Each name stands for a flat space through zero: a line, a plane or more. A row that begins with a name and a colon came from that space; any other row is followed by the name of the space it lies nearest, among the names in its block.
komtimel: [ -72   25  119 -344   17 -123   45   33 -116   56  -24 -142   92   28
  209   68 -165   -7  -52  -55 -112  -98 -113  -35]
teketnen: [ -61  -49   81    2 -214  -25   86  -57   81 -127  154  138  116   83
    8  -42  161  -74  -69  -29 -182  -79  -24  -37]
teketnen: [ 113  -74  496  112 -608  -85 -148 -152  232  -74  144   47  175  243
 -206 -375  328  -48  -56   78 -141 -259  246 -257]
duvetuz: [  81  -23  -29 -185  -52  -39  -10   72  -70   78  -93  143   48 -150
   29    3   -8  -75   95   27  -76 -130 -229  -59]
teketnen: [  53   94  140   90   83 -125  145  -21   56  113   13 -137  -98  -25
   97  183 -170   12   47   96   23  282   41   60]
nifafbomos: [ -90 -159   16  -95   66 -105  -29   61  165  111 -116 -125  -86 -114
   91   -5  -85  125  120   19  -67   11 -104  -27]
komtimel: [ -70  -97  101   39 -118    0   63  242   53  -46  -38  296   91    2
  -44 -130   53   97  -19 -154 -125 -238 -221 -126]
vekirkome: [ -75 -121  277 -129 -165 -114   90  183   14 -160   -4   80  173  113
  150 -222   80   68 -158 -118  -98 -227  -48 -207]
nifafbomos: [ -50 -103  124 -180 -103  -48  172  224  -71 -162   94   89  166  103
  130   -1  149   76 -100 -100 -196 -280 -248  -85]
teketnen: [  24  -87  361   84 -110 -150  127   55  198 -103  -19 -355 -116  255
   37   72   88  346  -11   -8   54   16   61  -47]
nifafbomos: [ 106   89   -5  155  -92   91   15   11 -117 -131  -18  135    8   85
 -122  -39  106   29  -57  -37  155  -24   65   -1]
vekirkome: [ 279 -149  106   11  -96   10 -169   52  192  142  -65 -333 -180   45
 -270  102  271  253  292  190   10 -243 -159  -22]
teketnen: [ -53 -103  -63  -38   -2  -76   -8   -8  119  120  -57   23  -61 -178
   55   27  -57   11  151   74 -103   77 -110   22]
nifafbomos: [ -82  -84 -101  -58  161  -20   67  169  -33  -46 -116  109    1 -125
  142  -54  -74   35  -26  -74   35   11 -111  -38]
nifafbomos: [ -76   30 -178  239  329  -12    9 -104  194  148  -28   81 -131 -257
   66  -16 -242 -231   24   79   91  465  196   55]
vekirkome: [ 254  -47  101 -393 -204 -142  -95 -153  -81  148  -46 -604 -136   53
   19  333  140  234  306  293  -54 -136 -172  116]
komtimel: [  65  -35  142  -60  -68  -93   57  -85  145   14   76 -193  -33   70
   21  119   85   -2   45   85  -93   14  -24   -6]
duvetuz: [ -55   62 -265  166   95  136  -12 -242   72  -71  123   15  -77   18
 -108  118   63 -136  -23    3   40  196  144  160]
duvetuz: [  34  -17  101   57   26  -66  -16   -9   82  117   33 -199  -70   -5
   13   47  -42   67   78  123  -12  105   72   28]
komtimel: [ 111  126  184   80 -137   15  -46 -141  119  120  106  -81  -19  154
 -217  117   24  -54   43   18  -75  -56   23    4]
duvetuz: [ 139  -39    3 -157  138  -40  -50  224 -255   96  -31 -145   56 -136
  161  -71  -26   29   45  191   57  -55  -21  -31]
duvetuz: [ -59 -192 -135 -232 -112  -47 -187 -103   52   36  -80   16   48 -195
   78 -201   79  -92  102  101  -95  -93  -11  -64]
vekirkome: [-201   11   93   76   21  114  -37  169  132  -21   -8  397  158  111
 -165 -233  -88  -85 -199 -380 -118 -310 -103 -193]
vekirkome: [ 222   67  132  -75 -182  -53   32   22 -213  -45   39   35  112   -5
   55  -54  119  -90  -13  160   34  -46   30  -59]
vekirkome: [ -51  180 -191   94  195  202   28  117 -287  -79   24  143   40   94
  -78   67  -98   26 -147 -185  138  -46   -2  103]
nifafbomos: [ 127   91  159 -227 -182  -44   74  -22 -291 -104  168 -250  128  213
  103  134  138   54  -72  101  -53 -144    8   50]
nifafbomos: [  35 -198  144 -102  -68 -127   66  314   99   13 -307   35  -99  -78
   34  -14   10  355  164  -89   14 -217 -370 -136]
nifafbomos: [-154  -45 -171  108  130  105  -52  109 -106  -96   54  278  147 -104
   77 -312  -22 -151 -174  -60   33   25  171  -54]
teketnen: [ 165  -31  250  -25 -118 -122  -52   20   69  150    1 -194  -21   -8
   -9  -18   30   46  119  188  -37  -21   22  -71]
teketnen: [  -3  117   -9    0   73    5   11  -87   31   64  -84  -11  -77   20
  -51  128 -154  -26    6  -91   65   78  -23   34]
vekirkome: [ -16 -215    3  -99 -185  -28 -112  115  -23  -81  -73  102   98  -91
   51 -298  181   73   32   52  -41 -210  -27 -132]
nifafbomos: [-171 -108  -60  265   28   27  -13  -94  329   13  122  129  -34  -51
  -73 -107   33  -96   -5  -10 -119  158  130    4]
teketnen: [ -67  143   80 -270   55 -153   -2  -12 -246  218 -127 -190    1  -84
  239  116 -406   55   43   28   13  134   -7   69]
duvetuz: [  43    6  150 -238  -74 -173  104  101 -144   91  -65 -117   23  -58
  205  121 -120  106   83   80  -79  -11 -172    2]
nifafbomos: [ -24   43 -136  104  131   -7  -72 -118   50  163  -60  -18 -114 -179
    6   23 -180  -78  102  100   74  278  121   86]
vekirkome: [   7 -160  -37  185  -79  -72 -175 -236  451  172 -144  -24 -217 -207
 -147  -97   17  -31  250  145   12  216  104  -30]
duvetuz: [ 108   79   26  -53   85  -45  -15    7 -140  102   21  -54   41 -102
  104  -20  -96 -142   -2  149   45  116   93   -6]
komtimel: [  71  123 -324   92   59  264 -233  -14 -259   63  -28  187   12  -70
 -256  -61   15  -67   43  -10  139 -118   33   96]
komtimel: [   1   66   85  129 -228  -49    0 -184   77  -17  -52   98  -42   19
  -65  -31  -24   -7   27   -1   49  142  121    4]
komtimel: [ 186  -97  171 -158 -137 -161   60 -139  135   -4   90 -425  -84   73
   76  206  220   66  139  255  -85   29  -28   29]
vekirkome: [ -58 -118   50  -13    9  -18   33   71  186  -40   65  194  107  -44
   21 -153   85 -168  -74  -60 -158 -110  -73 -147]
vekirkome: [ 147   70  178   90  -69 -100  -74 -289  379  255  -91 -277 -260   31
 -220  248  -84   18  236   94   14  169   10   34]
teketnen: [ -57  -56   61 -181 -215   18   54  176 -264 -141  199  145  280   90
  107 -124  178    6 -122  -16 -224 -321 -111  -46]
vekirkome: [ -91  -92 -106 -245  -24   15   16  119 -226 -163    4   49  147   -3
  171 -100   85   36  -97  -57  -48 -197  -90  -24]
nifafbomos: [-113 -125   67  -37  -78   34   28   74   75 -181  134   40  132  159
    6 -130  195   20 -147 -116 -136 -232  -16  -89]
teketnen: [ 109    2  192   28   44 -166  -17    7  219  310 -198 -233 -231 -107
  -38  179 -219  166  261  106   30  153 -111    1]
vekirkome: [-135 -253   66  228  -86  -53  -90   40  391  -27 -121  212  -39 -125
  -50 -371   70   29   27  -42  -12   32  104 -187]
komtimel: [ -13  -72 -196   26  119  101  -14   83  -17  -86  -35   99  -17  -55
  -36  -29   93   11   -6  -49   51  -66  -76   10]
nifafbomos: [ -35  -90  114 -527  -88 -145   -6   50 -160   66   22 -394   79   76
  221  166   -7  169   69   54 -217 -277 -236   23]
komtimel: [ -49 -144   74   74 -141   51   45   58  202 -266   10  208   73  150
 -104 -182  276   16 -136 -192  -37 -241  -54 -166]
duvetuz: [-160 -109  131  -35  -60  -75  -34   72  178   72  -28  136   78  -46
   38 -188  -87  -25  -23  -99 -163  -98  -47 -138]
duvetuz: [-109  110  205   60  -26   95   95  215    4 -103   24  339  171  245
 -142  -94  -60  -10 -251 -400  -75 -331 -151 -166]
komtimel: [ 119 -107  159   27 -234  -45  -17   31    5 -125   25  -84   31   88
  -16 -127  254  125   15  114   25 -111   70  -76]
duvetuz: [  70   30 -273   23  207  128  -39  -25 -225  -76   93 -178  -35  -20
   37   75   94  -13  -20  144  152  112  144  159]
komtimel: [   5 -170  132   87 -116  -44  113  235  136 -104  -33  152   13   16
  -18  -80  172  174   27  -56  -79 -165 -195 -114]
duvetuz: [ 197   71 -119  -20  -20  125 -116 -182 -151  -84   74 -376 -100  179
 -150  180  228  101   49  144  173  -36  138  157]
teketnen: [-42 -18  61 -25 -70 -79   2  -3 -15  63   2  -2  25 -63  89 -46 -73   8
  32  63 -56  66  33  -3]
duvetuz: [ 111   90  -76  -19  -26  -37  -60 -341   -8   82   93 -333 -118  -12
   11  200   13  -88  113  257   53  283  215  177]
komtimel: [ -34  -70 -276 -182  214  -36   19   87 -178  107  -63  -66  -47 -278
  223  115 -121   14  138  147  -19  133 -141  130]
teketnen: [  13 -216    1  159 -220   38 -188 -195  398 -102  -24   66  -53   11
 -226 -266  320  -51   57   28   -5  -88  142 -134]
[ -12 -134 -160  -16  104 -102 -128  -60  213  310 -193  -19 -185 -384
   31   15 -176  -25  313  185  -39  219  -94   36] => teketnen
[ -65  -76   76  -97 -149  -22 -120  -90  261   57  -88  232   66  -44
 -119 -182    8 -177    7 -141 -146 -201 -102 -187] => vekirkome
[-115  -42 -465   43  254  101 -206 -206  131  129 -223  162 -167 -343
  -59  -66 -176 -191  133  -10  139  246   58   77] => teketnen
[ 146  173 -190  104  168   78    5 -166  -69  116   51 -136 -151  -52
  -95  296  -61  -88  111  143  110  250   46  204] => vekirkome
[ -87 -161   69   28  -24  -60   56  107  125 -117    7  115   71  -34
  110 -205   88  -11  -80  -29  -55  -26   22 -127] => vekirkome
[-154  209 -113 -133   78  179  -31   79 -280   19   67  288  202  102
  -80    9 -190 -142 -191 -303  -96 -267 -133   16] => vekirkome
[ 19  29 -83  30  83  19 -95 -47 -54  52 -93 -63 -64 -72   1 -48 -87   4
  29  48 145 113 125  28] => nifafbomos
[ -19   94  -90  -25  110  128  129  -45   11 -214   35    9  -24  235
 -103  221   91   -2 -151 -253   51 -118 -123   47] => teketnen
[ -50  -59  468  -93 -123 -131  119  133  145 -156   69 -115  146  310
   89 -140   71   78 -236 -174  -96 -240   27 -237] => komtimel
[  55 -249  -49 -185 -107 -151 -107   27   83  125 -172 -108  -81 -279
  121  -79   67  109  274  234  -60   -7 -134  -36] => duvetuz
[  86  112  145  289  -37  -62  105 -241  298   10  -34 -132 -232  113
 -140  215  -36   42   60   12  134  326  139   65] => komtimel
[ -36  -79   75  209  -44  128  -47  177   76 -137  102  240  134  118
 -156 -291  192  -16 -158 -126  -24 -236   67 -152] => komtimel
[ -62   48  -66  316   58  119   -4   88  -26  -73  -14  236   -5   11
 -106 -152  -32   34  -93 -101  144   84  146    0] => teketnen
[ -2  13 106 -29 -90 -24 -30   9 -20  49  65   7  77  29  -1 -60  -6 -33
 -16  24 -84 -68  24 -37] => komtimel
[  43 -174  195  -64 -128 -108   -5  182  -24    5   34 -268    8   53
   94  -53  139  290   87  156  -68 -133  -29  -30] => vekirkome
[-76  -5  70  25 -10 -55  64 -75 139 -31  25  23   2  29  44  -4 -39 -65
 -57 -53 -46  86  46 -31] => komtimel
[ -56 -242  -49  -40  -37   10  -98  213  104  -27 -155  198   31 -138
  -23 -262  112   97   62  -63  -41 -245 -167 -157] => duvetuz
[-139   80  106  -58   30  -50   68   19   80  124   15  135   59    8
   24   58 -230  -91  -48 -163 -166  -21 -123  -36] => komtimel
[  -9  -13  -34 -112  112  -69   96   -4    3    3  -34 -137  -64  -35
  131  160  -62   32   31   21    0   97  -83   54] => nifafbomos

Each name stands for a flat space through zero: a line, a plane or more. A row that begins with a name and a colon came from that space; any other row is followed by the name of the space it lies nearest, among the names in its block.
lavup-dep: [  -7   -4   -2 -108  -12 -124  104  110   56  139   60   37  186 -219
 -135 -195  -34  210  -12   11  149   80  240   66]
lavup-dep: [ -17  -16   33   63   99   40  -30 -163  -77   24  -92  -15 -102   40
  -91   -9  -62  -21   21   46   43  138 -123  -86]
sogi-golog: [ -84    3   45  -31  -11 -175 -101  106  108   16  162   14    3   -5
   32  -22   82  -83 -115   -8   16  -50   61  -51]
sogi-golog: [ 145 -112 -110  -70  178  -37   41 -328 -138 -166 -195  195   28  -38
 -131 -143   31  128  124  -99  203   76    6  212]
vidaz-nuzi: [  86  -66  266  -83   31 -230 -101 -304   14 -162 -200  116 -150  179
 -209   16   43 -109  131    2  182   46 -177  -21]
vidaz-nuzi: [-134  -36  169   -2   73 -123 -284  -14  -39  -32 -123   19   53   97
  -92  -23  101  -86 -162  378  180   51  -14 -303]
kozig-foz: [   8  182 -118   -7   14   90   99 -199  -52  150 -165   93  191 -158
 -148   -1 -195  189   62 -304  175   96   58  241]
komo-kore: [ -50    0   67   92  -58  -21   -8  109   98    8  196 -111 -196   16
   49   71  -29 -185   -7  -31 -179  -68  -73  -59]
lavup-dep: [ 206   67  -43  -81  -43  136  222  -41    0   59  -64  -55  121  -33
  104  130 -153  245  138 -259   75   16    6  322]
vidaz-nuzi: [ -70  174  160   37 -225  -42  -12   87   61  303 -101 -121  359 -199
  140   67   -6  176   34   24  283  -73  231  -73]
lavup-dep: [ -98   61 -246   30 -108  -34  304  168   21  -29  113  105 -207  -72
 -173 -195  -80  -88   75 -456 -430   -7  -11  179]
komo-kore: [ -20  172  -59   83  -47  129  -13 -199 -118  121 -310   21  200  -81
  -22   62  -91  137   81 -112  169   12   23   72]
komo-kore: [ 112    0 -285  -98   44  331   20  186   -2  -85  122   39  166  -50
   38   59  -51  126 -114  172 -188 -116  135  179]
lavup-dep: [  33  -18   50   34  159 -182 -239 -267 -150  -21 -379  -23   24  129
   45  -10   96  152   -3   93  296  101  -92  -26]
komo-kore: [ -10   37  -93   51  -73   59   23  126   36  216  102 -154  -16   48
  289   21  117   92  -21   21 -186    6    4 -150]
kozig-foz: [ 156   28 -113  -35   -5  156   55 -195   23  288   21  -63    8   83
  235   26  124  226  110    6  -85  118  -51 -113]
kozig-foz: [ -47  -79  -46    7  139  -94   18 -160 -163  -14 -199  109   55  -79
 -150 -233   35  111   23   35  197  170   46  -44]
vidaz-nuzi: [  94  117  175   43 -188  -10   91    4  159  268   80 -236  -94   52
  205  197  -57   57  151 -164  -68   -7  -95  -15]
kozig-foz: [ 203  -45    4  -65  -40   80   -4 -236   85  113   54    4  -64   96
  137   43  166   75  169   84  -76  -11  -52  -91]
vidaz-nuzi: [-159  -48 -117   43   78 -119 -139   73  -21  120  142  -31  -66  178
  339  -81  313  -58 -198   45 -119   78  -59 -339]
komo-kore: [ 145  -63 -113 -109   -2  167   12  222  121 -139  241   -7  -13  -40
  -49   56  -59    6  -52  190 -233 -163  101  176]
vidaz-nuzi: [ -35  -35  -37  -51  146 -131  101 -207  -56  259  -68  105  100 -253
 -309 -362  -50  272   54   21  255  330  161  -62]
lavup-dep: [-136   13   26   15   31 -153  -99   77   17   -5   15   57  110 -188
 -188 -131  -37  -20 -103   72  158  -18  173    9]
lavup-dep: [-119   38   55 -245   62 -346  -69  202   47   93  -17  115  363  -49
  -60 -162   69  237 -264  -10  368  132  238   26]
vidaz-nuzi: [ 121   47  154  -43    4   21 -101  -68    8 -118 -217  -49  -35   98
 -191  171 -180   30   47  113   77  -28 -109  150]
komo-kore: [  55   92  133 -149    3   -6   24   11  -55  -23 -293   32  252    8
 -204   73 -201  213  -25   24  296   93   34  174]
sogi-golog: [   6  134  -85  139 -158  115  168   25  129  460  209 -236 -146  -80
  213   15  -22  110  136 -175 -300   77  -25 -129]
kozig-foz: [  96   91  233 -153  -68 -154  -92 -177  -36   42 -422   42  263  125
  -39   89   29  230   72   44  396   51   -2   26]
komo-kore: [  41  -64  104   40  126   11 -169 -121  -38 -160 -112  -28 -194  103
 -211   58  -98 -107   -5  235    0   33 -158  -26]
kozig-foz: [  73 -125 -103  -34  141  -13  -57 -279  -10 -116  105  175 -111   58
   26  -73  174 -103   38  -42   -6    5  -60  -15]
sogi-golog: [ -43   -4   72   80  -48 -160  -68 -189   30   92  -30   28  -64  -59
   -9  -97  130  -61  113  -30   66  -15   19 -132]
kozig-foz: [ 101  178  105 -244   32 -286  105 -389  -57  302 -517  205  458 -228
 -417 -232 -159  587  164 -247  681  324  223  278]
vidaz-nuzi: [ 327  -59  -27 -184   46  209  126 -120   50 -140   66    8 -105  264
  145  242  -33   66  102 -108 -128   -4 -211  229]
komo-kore: [  83  -26   66   71   42  -32 -173 -139   16   75  -39 -161 -167  194
  234  127  124    7   30  120  -34   13 -170 -145]
komo-kore: [   3 -111   -2    9   50   25   87 -140 -128 -265 -155  185  -93  -39
 -308 -144  -48 -129  120   16   -2    7  -38   52]
lavup-dep: [ -38  -75  -88  115  218   97  -34 -174 -137   23  -40  -21 -168   -7
 -115 -100  -73   -8  -22  109  -16  208 -121 -109]
lavup-dep: [ -80  183  -88   66  -56  112  174  147  -16    5   -3    7  242 -360
 -181   50 -377   64  -18 -339  153  -81  201  426]
lavup-dep: [ 143 -103  112  -69  171  -17 -156 -184   31  -61   40  -36 -125  181
   40  114   30   -8  -31  171  101   85 -160  -40]
komo-kore: [-212  160   61  127  -62 -112   63 -184  -42  297 -148   42   39 -173
 -211 -160  -90   15   75 -214  148  193   22 -153]
sogi-golog: [  -3   99  -46  -37  161 -142  -42 -238  -93  342 -171  -31  330  -79
  235  -43   42  405  -72 -208  514  264   94   47]
komo-kore: [ 162  -44 -176  -65  -50  106  163 -233   27   47   77  161   26  -77
   63 -106  153   82  212 -152  -92  -48   77   76]
vidaz-nuzi: [  21  -50   15   24  -99   80  170   -9    0  -76   50   66  -42 -103
  -93  -61  -21 -101  150  -48  -88  -71   39   19]
kozig-foz: [ -90  -45  -70  112   88   45   14   22 -134  -17  -62  -40  -40  -36
    8  -80  -24  -11  -41   48   -5   80  -23  -74]
sogi-golog: [  15   67   48  180 -112  159  -24 -174    6  102  -56  -91 -112  -53
    4   95  -42  -99  179   44  -99  -79  -70 -101]
kozig-foz: [-118    8  -37  107 -183   46  223  403  104   41  325 -123  -63 -213
   57  -46  -88 -137    1 -117 -277 -142  143   27]
sogi-golog: [ 142   47 -118  -38  -25   94   57  -26   82  152  126  -89  -28   84
  268  114   55  133   41 -143 -141   -8  -48   77]
kozig-foz: [   6  101 -165  -27   -4  151   97   20   58   63  128   68   43 -130
 -138    2 -159   32  -15 -162 -118   -4   65  183]
kozig-foz: [  50   25  -59  175  125  280  -38  -33  -92  140    6 -284 -113   82
  263  216 -137   71  -42   86  -64  112 -187  -53]
lavup-dep: [  24   72   97    5 -215  129   50  148  128  -36  149  -66  -31   90
  156  240   -9 -186   38  -63 -193 -206  -60   -7]
komo-kore: [ -13  103 -140  -49 -106  122  259   16  -25  414  -15  -38  126    7
  171 -116   74  288   65 -141 -117  233   29 -188]
kozig-foz: [  65    1   -4 -115   39   10   39  -29   22  -44   36   83  120   -9
  -10   37  -33   58  -28  -86  127   10   39  140]
sogi-golog: [ 102   54  156   71   32   54 -243 -341   19  121 -159  -84    3   35
    9  167   -8   37   92  209  207    3  -82  -97]
sogi-golog: [ 252 -120 -216 -208  272  205   85 -206  -82 -240    0  208   22   50
 -170  -11 -109  148   -4  -30   42  106  -48  342]
sogi-golog: [  48 -115  -28 -221  209 -153 -220 -282   35  -71   54  258  -54  279
  -40  -90  287  -41 -129  130   63  144 -118 -193]
vidaz-nuzi: [  83   -9  190   27  -85 -264   36 -235   72 -115 -158   44 -344   64
 -304  -51  -57 -137  276 -212  -78  -23 -173  116]
sogi-golog: [ -68  -81 -134  112   13  -83    1   75   19 -306  135  115 -233 -167
 -247 -143  -48 -278   37 -111 -236 -215   60  208]
vidaz-nuzi: [ 146   12 -118  -90 -169  180  222   58   32  -23   35   81  182 -122
   70    2   25  114  158  -98  -85 -165  168  187]
kozig-foz: [   6   88 -135 -153 -229  -52  119  130  275   81  357  183    3  -65
  -42  -75  133  -95   37 -241 -338 -189  154   68]
komo-kore: [ 220   60   37  115    2  247  -78 -341   10  267  -70 -283 -309  399
  431  340   85   59  167   19 -225  120 -430 -228]
lavup-dep: [-135 -152 -173    4  114  -11   -9  -13  -20 -220  217  291  -57 -212
 -327 -307   70 -243  -66  104 -104  -54  162  -42]
vidaz-nuzi: [ 115   -2  301  -39  -67 -181   56 -233  171  203   85  -90 -218   96
  -17   59   -3  -18  196 -120   66  138 -167 -107]
lavup-dep: [ 132   12 -160  125  -23  374  -29   89  -58  -60   66 -272 -248  455
  655  428  118 -108  -36  -36 -455 -123 -381  -81]
sogi-golog: [ -21   -5  -97  -74  137  -92  -50 -137    5  126   61   87   17   45
   26 -105  101   92  -88  -71   70  168  -11  -66]
sogi-golog: [ -18   98  -74  102 -120  387  159   82   77  143  245  -85 -101  -71
  -19  135 -183 -136   48  -12 -340  -27  -59  -70]
vidaz-nuzi: [-186  124   16  172  -76 -204  -66  115   68  232   67 -164  -70 -101
   99  -35   -4  -27  -53 -169  -35   -3   37  -76]
[  66  -30  -49   12  254   97 -265 -313 -117 -120 -190   49 -107  202
  -87   97  -15  -18  -77  192   75  107 -215  -30] => kozig-foz
[ -72   16 -115 -143   44 -188  102  111   56 -133  111  261  208 -312
 -348 -227 -126   39  -82 -252  171  -48  296  366] => lavup-dep
[   9  -84  149  -52   83 -154 -153 -217  -27  -12 -136   83   -1   64
 -118  -94  125    4   19  218  210   97  -24 -187] => lavup-dep
[-142  -49  -21  -14   20  -57  -45  120   12 -197  124  146  -48   -7
 -155  -78   28 -242 -124   25  -91  -74   25  -44] => sogi-golog
[  -4   49 -186   50  -57  192  251   95  -67   58   37   13  185 -270
   24  -65 -130  126   67 -198    0  -36  184  207] => vidaz-nuzi
[-152  -35  -54   11  -38   23  202  467   31 -223  242   29  -11 -251
 -285 -111 -262 -170 -124  -68 -170 -104  171  220] => sogi-golog
[  27   18  247  -25   16 -240 -118 -182  -23  220 -298  -94   85   10
  -77  -74   29  243   75  180  350  191   12 -158] => lavup-dep
[-164  101   62   95  -57  -26  -22  137  -39  -48 -113  -12   79 -153
 -218   -2 -195  -79  -57  -19   79  -53   76   70] => komo-kore
[ 139 -133  -72   10  222  201 -161 -212 -102 -201  -51    5 -217  250
   23  114   34  -82  -27  254 -115   49 -249  -60] => komo-kore
[-103  -72  121  133  -54  -42 -168  281   55 -153  127 -183 -267  140
   74  102   43 -293 -106  272 -275 -157 -115 -203] => kozig-foz
[ -93  163   23   32 -135  -56  -57  132   39  153  -57 -113   56  137
  234  143   55   18  -79 -134  -60  -38  -58  -80] => kozig-foz
[ -64   41   37  -61   56  -98   -6 -126 -104  -24 -267  167  211 -136
 -314 -150  -95  118    0   -5  311  107  115   77] => komo-kore
[ -50  -76 -145  153   70  131   71  -69 -109  -18   39    3 -125 -107
  -17 -123   -1  -74   58   16 -128   34  -12  -67] => kozig-foz
[  64 -135   34  -52   74   44  -45  -19   45 -204  122   64 -256  126
 -195  -14    0 -192    1  203 -216   -7 -130  -64] => vidaz-nuzi
[  11  103  -17   82   50  121  -36   -4   -6  138  -44 -158  -41  -28
  -46  108 -210   95  -28   20  -19   85  -65   62] => kozig-foz
[ -82   94  151  119 -147  -31  -58   37  -34   20 -120 -133   56  134
  339  228   76 -111    2 -130   92 -116 -104 -101] => vidaz-nuzi
[ 103 -166  -49   32  167   83 -110 -221 -121 -342  -12   78 -153  243
  240  147  162 -212    0  -17    6  -93 -221   29] => komo-kore
[ -31 -132   86   78  124  -14 -144   18   -3 -295   72    1 -300   50
 -257   10  -99 -296  -52  223 -129  -54 -133  -20] => komo-kore
[  11   31  -83 -126   60   91 -121   89  -25   52  -29   41  360  -33
  108   33   59  204 -185  219  205   -9  182   -1] => vidaz-nuzi
[ -20  -31  160   96   31   -2    0 -116 -113  -87 -247    3   49 -218
 -343  -81 -209    8  117  162  262   32   72   58] => sogi-golog
[  65   14  362   93  -85 -126 -283 -252  -20  150 -357 -210  -40  215
  163  164  159   50  137  356  231   18 -160 -352] => lavup-dep
[ -15  -57  267  -94  -39 -161 -124  158  -31  -62 -237  -88   22  219
  -46   18   68   48  -69  365   97   62  -66 -230] => sogi-golog
[  88 -173 -308 -168  150   80   56  -58   -5 -144  221  295  104 -137
  -91 -262  176   55  -39   87  -67  -30  215   93] => komo-kore
[-118  -50 -169  136 -107  133  168   74 -201 -112 -151   77   24  -51
   81 -155  129  -86   95  -36 -179  -84   43 -119] => vidaz-nuzi
